Here is a tiny trained network, its code and every weight. The questions are about switching its units off for an input and a target symbol, where a switched-off unit gives its printed mean instead of its output.

import numpy as np


def w(rows, s, z=0):
    codes = np.array(rows[::2]) - 128.0
    scale = np.full(codes.shape[1], s)
    scale[-1] = z or s
    return codes * scale


def f(y):
    return y / 2 * (1 + np.tanh(0.7978845608 * (y + 0.044715 * y**3)))


def softmax(a):
    e = np.exp(a - a.max(-1, keepdims=True))
    return e / e.sum(-1, keepdims=True)


def log_softmax(a):
    a = a - a.max(-1, keepdims=True)
    return a - np.log(np.exp(a).sum(-1, keepdims=True))


def net(x, mask):
    ids = ['γζηλμξστφψω'.index(c) for c in x.split()]
    T = len(ids)
    res = E[ids] + P[:T]
    q, k, v = (res @ M[0].T for M in (Q, K, V))
    z = softmax(np.where(np.tri(T) > 0, q @ k.T / 2**0.5, -1e9)) @ v
    res = res + np.where(mask[0], z, O[0][:, -1]) @ O[0][:, :-1]
    y = f(res @ A[0][:, :-1].T + A[0][:, -1])
    res = res + np.where(mask[1:25], y, B[0][:, -1]) @ B[0][:, :-1]
    return log_softmax(res[-1] @ U[:, :-1].T + U[:, -1])


Q, K, V, O, A, B = {}, {}, {}, {}, {}, {}
E = w([
[181,118,143,156],'γ',
[166,162,109,165],'ζ',
[168,110,186,159],'η',
[172,107,182,159],'λ',
[164,117,193,158],'μ',
[129,238,54,180],'ξ',
[189,69,201,152],'σ',
[152,153,126,145],'τ',
[172,166,123,166],'φ',
[144,212,78,174],'ψ',
[198,2,250,148],'ω',
],0.012)
P = w([
[183,142,76,182],'0',
[162,159,93,253],'1',
[72,53,64,179],'2',
[179,126,63,107],'3',
[167,149,172,145],'4',
[90,149,118,85],'5',
[196,167,85,55],'6',
[180,174,220,80],'7',
],0.016)
Q[0] = w([
[176,70,32,118],'H0',
[2,45,80,117],'H0',
],0.0096)
K[0] = w([
[56,105,128,167],'H0',
[160,113,122,248],'H0',
],0.016)
V[0] = w([
[78,169,34,128],'H0',
[84,245,2,162],'H0',
],0.0092)
O[0] = w([
[209,116,206,28,11],'H0',
[254,146,233,62,250],'H0',
],0.012,0.0015)
A[0] = w([
[152,100,68,98,147],'N0',
[100,158,88,159,2],'N1',
[98,175,153,148,203],'N2',
[124,75,109,164,166],'N3',
[82,155,2,187,162],'N4',
[45,126,74,97,46],'N5',
[146,54,143,56,64],'N6',
[181,94,176,126,193],'N7',
[70,182,143,161,115],'N8',
[143,86,186,98,7],'N9',
[84,117,207,178,158],'N10',
[172,103,186,122,211],'N11',
[25,206,203,207,123],'N12',
[253,112,183,156,194],'N13',
[198,190,51,89,105],'N14',
[102,85,173,181,221],'N15',
[221,128,75,61,120],'N16',
[74,143,170,54,91],'N17',
[198,135,210,138,205],'N18',
[162,50,36,231,185],'N19',
[153,223,226,31,128],'N20',
[78,62,237,43,19],'N21',
[83,128,47,178,159],'N22',
[149,70,89,56,111],'N23',
],0.009,0.006)
B[0] = w([
[123,155,126,136,136],'N0',
[136,1,65,135,147],'N1',
[135,141,61,74,145],'N2',
[174,166,135,115,157],'N3',
[136,108,203,132,218],'N4',
[150,77,43,136,150],'N5',
[170,206,178,126,147],'N6',
[125,101,104,136,195],'N7',
[106,84,131,99,147],'N8',
[117,168,196,110,148],'N9',
[131,165,101,146,142],'N10',
[101,124,100,155,198],'N11',
[137,130,116,114,162],'N12',
[129,135,85,100,253],'N13',
[114,144,110,150,162],'N14',
[176,155,102,107,161],'N15',
[73,109,179,147,186],'N16',
[182,120,107,160,128],'N17',
[114,108,108,101,229],'N18',
[83,193,128,81,216],'N19',
[128,93,142,150,218],'N20',
[89,150,87,157,147],'N21',
[125,121,195,157,196],'N22',
[156,137,67,160,135],'N23',
],0.009,0.02)
U = w([
[75,154,2,10,251],'γ',
[186,61,102,123,160],'ζ',
[143,167,133,119,62],'η',
[137,172,132,97,68],'λ',
[143,178,137,104,65],'μ',
[192,94,218,102,21],'ξ',
[98,175,212,96,170],'σ',
[181,88,108,154,207],'τ',
[196,81,101,166,82],'φ',
[160,75,175,70,58],'ψ',
[109,81,124,166,117],'ω',
],0.0094,0.0033)

Each question gives the input, a string of symbols that net reads in full, and the target symbol t.
The units are the heads (2 rows each of Q, K, V and O) and the neurons (one row each of A and B). Each row of codes is followed by its name. A weight is (code - 128) times the scale printed after its matrix; where a second scale follows, it is the last column's (O, A, B and U).
mask holds one flag per unit, heads first, then neurons. A switched-off unit (its flag False) gives its mean, the last column of its rows in O or B, instead of its output. The means were averaged over made-up inputs and are rounded, as every weight is.
A unit's drop is (log p(t) with every unit on - log p(t) with that unit switched off) / (log p(t) with every unit on - log p(t) with every unit switched off).
The circuit of an input: a set's keep is (log p(t) with only the set's units on - log p(t) with every unit switched off) / (log p(t) with every unit on - log p(t) with every unit switched off). Starting from the 12 units with the biggest drops (on a tie, the unit counted first), units are removed one at a time, each time the one whose removal leaves the highest keep (on an exact tie, the one counted first), for as long as the keep stays at least 0.8.
circuit, biggest first: the units of the circuit, biggest drop first
most important unit: the unit with the biggest drop
k most important neurons: the k neurons with the biggest drops, biggest first
drop of u: that unit's drop, to one decimal
input γ γ γ γ φ, target γ: most important unit	N4
input γ σ γ ω γ, target ω: 3 most important neurons	[N4, N22, N1]
input σ σ μ ξ γ, target ξ: 2 most important neurons	[N9, N20]
input γ γ ψ τ γ σ γ λ, target γ: circuit, biggest first	[N4, N22]
input σ μ ω λ, target ω: circuit, biggest first	[H0, N22]
input γ ζ σ ω σ σ ω, target σ: circuit, biggest first	[H0, N19, N4, N22]
input γ γ μ γ τ, target γ: 4 most important neurons	[N4, N22, N20, N16]
input γ γ τ ζ φ σ γ σ, target γ: circuit, biggest first	[N4, H0]
input φ ω γ, target ω: circuit, biggest first	[N22, H0]
input λ γ σ, target γ: 4 most important neurons	[N4, N22, N20, N16]
input φ ζ ψ ω ξ, target ω: 2 most important neurons	[N4, N22]
input γ γ γ γ γ φ γ τ, target γ: 4 most important neurons	[N4, N22, N2, N16]
input γ γ η, target γ: circuit, biggest first	[N4, N20]
input η γ σ σ σ ω ω, target ω: 3 most important neurons	[N4, N22, N5]
input μ ψ ξ ω, target ξ: 2 most important neurons	[N6, N9]
input σ ξ ω, target ξ: 3 most important neurons	[N9, N6, N20]
input τ ζ σ γ μ τ γ ζ, target γ: 3 most important neurons	[N4, N22, N2]
input σ ξ σ σ, target σ: 4 most important neurons	[N19, N4, N13, N22]
input ω μ ζ ξ τ ω σ, target ω: 4 most important neurons	[N4, N22, N5, N1]
input γ γ φ ψ ω σ ξ, target σ: most important unit	N13
input ζ σ ω, target σ: drop of N13	0.2
input ζ γ ω γ γ ω μ, target ω: drop of H0	0.7
input σ γ γ σ γ, target σ: drop of N13	0.5
